[ -3  -5  -6  -3  11  -1 -23  -3   5   4  -1  -6   2 -11  -2   4  -1  12
  13  -4 -13   2   0  -2  -3  -6   0   0  -2  -3  -2   3  -6  19   3  -3
  -4  -3   5  -5  -7 -27   3  -9   3 -22   1   5   0   3   3  -3  -1  -3
   1   3   1] | 27
[-10  -6   0   2  -2   4  19   4   6   1  -1  -4  -1   2 -11   5   1 -15
   1  11   3   4   3   3  -1  -3   2   0   2  -3  -3  -8  -4  13   3  -8
   1   1 -18   3  11  -7   1 -13   2   0   1  -7   0   2   6  29  -1   0
  -6 -11   1] | 18
[ -2  -9  -8   1   0  -2  -2   7   1   2   1   3  -8   9   1 -14   0  10
 -14 -22  -5   5   0   0   3  25  -2   8   1  -2   1  11   1   4 -29  -3
  -8  -1  -9   9   6 -16   4  -9   4   3   9  -7   4   2  -4   1   6  11
  -2   0  -1] | 8
[ -5  -8   8   2  -9   3 -26  -1   0   5   2   2   8  -7 -10   5   0 -34
   1  28   6  -5   1   2   0   2   0   1   0   1   1   2   3  -6  13   1
  -8   0  -2  -4  -7   1   2   4  10   0   3   8   3   6  -7   2  -2 -13
  -1   1  -1] | 0
[-30 -42  -6  13 -21 -21  -3  51  -7   2   2 -56  10  36 -17  57   0 -39
 -39  13  18  35   1   5  13  63  -6  33 -24  -5   7  42  -2 -49 -50   4
 -33  -3  41   5   2 -16 -28  26  37 -21  10 -31   5  24  36  18  -2   9
  -8   1   2] | 0
[  2   6  -2  -3  17   4  12  -6   2  11  -1  -2   1 -12   1   7   1  -5
   0  15  11  -5   0   2  -2 -16   2  -3   5  -3  -2  -1  -8   1   6   1
  -1   1  15  -1   2  15 -10   8   0  11  -6   1  -3  -2   1  -7 -13   1
   7   7  -1] | 18
[ -3  -8  -5   0   0   2  -9  -5   2  -5   1 -13   2  -7 -11  14   0  28
   5  -3   8  14   1   1  -1 -17   1   0  -1   2   1  -2  -7  -3   6  -9
   1  -1   3  -7   9  -5   2   1  -2 -18   6   2   0   7  12   1  -7   3
  -1   1  -2] | 30
[  3   9   4  -1  -7   8  -6   0  -1  -2   0  -7   8  -2   4   1   0 -14
  -4   8   2  -1  -2  -2   0 -32   6   0   0   2  -2  -6   6  -2   2   0
   4  -2   2  -8   3   3   5  10  -9 -17   2   5   3   6   4  -1   3  -3
  -2 -10   0] | 3
[ -5   2   0   1   3   4  -6  -9   5  -3   3  -1  -2 -12   6   4  -1  -7
  -2  -4  -3  -6  -1   2  -1 -14   2   8   1   1   2  -2   1  -8   8   2
  -6   0 -20 -12   1  10  -1   1   0  -1   3   4   4   0  -2  -3 -13  -8
   3  -3   0] | 4
